Below are the code and all the weights of a small trained network. Each question names an input and a target symbol and asks about switching units off, where a switched-off unit gives its printed mean instead of its output.

import numpy as np


def w(rows, s, z=0):
    codes = np.array(rows[::2]) - 128.0
    scale = np.full(codes.shape[1], s)
    scale[-1] = z or s
    return codes * scale


def norm(h):
    return h / np.sqrt((h * h).mean(-1, keepdims=True) + 1e-5)


def f(y):
    return y / 2 * (1 + np.tanh(0.7978845608 * (y + 0.044715 * y**3)))


def softmax(a):
    e = np.exp(a - a.max(-1, keepdims=True))
    return e / e.sum(-1, keepdims=True)


def log_softmax(a):
    a = a - a.max(-1, keepdims=True)
    return a - np.log(np.exp(a).sum(-1, keepdims=True))


def net(x, mask):
    ids = ['αβγδεζηθμξπσφψω'.index(c) for c in x.split()]
    T = len(ids)
    res = E[ids] + P[:T]
    r = norm(res)
    for j in range(2):
        rows = slice(3 * j, 3 * j + 3)
        q, k, v = (r @ M[0][rows].T for M in (Q, K, V))
        z = softmax(np.where(np.tri(T) > 0, q @ k.T / 3**0.5, -1e9)) @ v
        o = O[0][rows]
        res = res + np.where(mask[j], z, o[:, -1]) @ o[:, :-1]
    y = f(norm(res) @ A[0][:, :-1].T + A[0][:, -1])
    res = res + np.where(mask[2:6], y, B[0][:, -1]) @ B[0][:, :-1]
    return log_softmax(norm(res)[-1] @ U[:, :-1].T + U[:, -1])


Q, K, V, O, A, B = {}, {}, {}, {}, {}, {}
E = w([
[163,74,147,179],'α',
[127,147,177,152],'β',
[169,100,147,142],'γ',
[87,93,152,192],'δ',
[101,84,197,174],'ε',
[160,160,129,118],'ζ',
[172,152,205,102],'η',
[139,193,170,101],'θ',
[75,125,56,205],'μ',
[131,119,132,195],'ξ',
[128,111,173,182],'π',
[163,188,165,65],'σ',
[160,107,150,192],'φ',
[186,62,255,183],'ψ',
[152,93,193,146],'ω',
],0.01)
P = w([
[74,136,78,57],'0',
[137,98,182,254],'1',
[116,140,168,242],'2',
[114,131,182,240],'3',
[79,145,137,229],'4',
[91,135,189,230],'5',
[44,114,121,235],'6',
[62,158,186,212],'7',
[71,174,223,96],'8',
[28,145,184,193],'9',
],0.0058)
Q[0] = w([
[43,79,155,206],'h0',
[133,225,109,123],'h0',
[48,95,49,123],'h0',
[86,80,154,212],'h1',
[18,145,174,190],'h1',
[130,68,27,2],'h1',
],0.0068)
K[0] = w([
[121,187,117,41],'h0',
[173,58,113,130],'h0',
[197,135,184,114],'h0',
[75,88,95,64],'h1',
[128,79,80,49],'h1',
[141,131,186,254],'h1',
],0.0077)
V[0] = w([
[82,163,198,59],'h0',
[40,118,173,159],'h0',
[178,136,107,108],'h0',
[86,210,173,114],'h1',
[130,170,2,23],'h1',
[171,15,159,92],'h1',
],0.0084)
O[0] = w([
[202,203,72,102,126],'h0',
[152,95,37,137,255],'h0',
[170,127,197,108,57],'h0',
[213,136,79,53,168],'h1',
[224,100,226,82,114],'h1',
[97,254,169,133,91],'h1',
],0.0079,0.0045)
A[0] = w([
[105,76,142,149,69],'n0',
[114,109,103,160,203],'n1',
[117,255,181,98,152],'n2',
[86,86,102,67,6],'n3',
],0.0064,0.0021)
B[0] = w([
[109,81,149,150,157],'n0',
[140,218,128,120,252],'n1',
[115,151,183,206,157],'n2',
[102,79,87,253,87],'n3',
],0.0067,0.0022)
U = w([
[55,133,156,159,63],'α',
[180,68,1,78,158],'β',
[100,186,251,198,216],'γ',
[134,134,65,179,58],'δ',
[92,148,47,151,49],'ε',
[178,52,176,49,212],'ζ',
[232,174,123,152,89],'η',
[218,78,104,83,116],'θ',
[146,44,120,187,154],'μ',
[61,32,52,204,196],'ξ',
[77,94,37,171,172],'π',
[192,128,144,58,101],'σ',
[28,81,92,102,45],'φ',
[82,135,121,64,2],'ψ',
[83,188,111,154,106],'ω',
],0.0062,0.0039)

Each question gives the input, a string of symbols that net reads in full, and the target symbol t.
The units are the heads (3 rows each of Q, K, V and O) and the neurons (one row each of A and B). Each row of codes is followed by its name. A weight is (code - 128) times the scale printed after its matrix; where a second scale follows, it is the last column's (O, A, B and U).
mask holds one flag per unit, heads first, then neurons. A switched-off unit (its flag False) gives its mean, the last column of its rows in O or B, instead of its output. The means were averaged over made-up inputs and are rounded, as every weight is.
A unit's drop is (log p(t) with every unit on - log p(t) with that unit switched off) / (log p(t) with every unit on - log p(t) with every unit switched off).
The circuit of an input: a set's keep is (log p(t) with only the set's units on - log p(t) with every unit switched off) / (log p(t) with every unit on - log p(t) with every unit switched off). Starting from all 6 units, units are removed one at a time, each time the one whose removal leaves the highest keep (on an exact tie, the one counted first), for as long as the keep stays at least 0.8.
units of the circuit, in order: the units of the circuit, biggest drop first
heads that matter: for each layer, one digit per head in row order, 1 if its drop is at least 0.15 and else 0, layers parted by /
drop of u: that unit's drop, to one decimal
input γ β ζ ξ μ, target γ: heads that matter : 01
input γ π ξ β π, target γ: heads that matter : 01
input ξ μ θ, target ξ: units of the circuit, in order : h1
input β γ σ φ η π π η ε, target β: heads that matter : 11
input γ ω ζ, target γ: heads that matter : 00
input γ ξ φ ξ π μ φ, target γ: heads that matter : 01
input γ γ μ δ γ ζ, target γ: heads that matter : 01
input γ ξ φ ξ σ, target γ: heads that matter : 00
input ξ ξ φ μ ω δ π ξ π, target ξ: heads that matter : 00
input ζ γ φ θ β π π δ ε, target ζ: heads that matter : 01
input ξ β ξ ζ, target ξ: heads that matter : 11
input γ β ξ δ π, target γ: drop of h1 : 0.5
input γ ξ π ξ ε ε, target γ: drop of h1 : 0.8
input ξ ξ ω ξ ζ ξ μ ξ π, target ξ: drop of h1 : 0.2
input γ π β π β, target γ: drop of h1 : 0.3
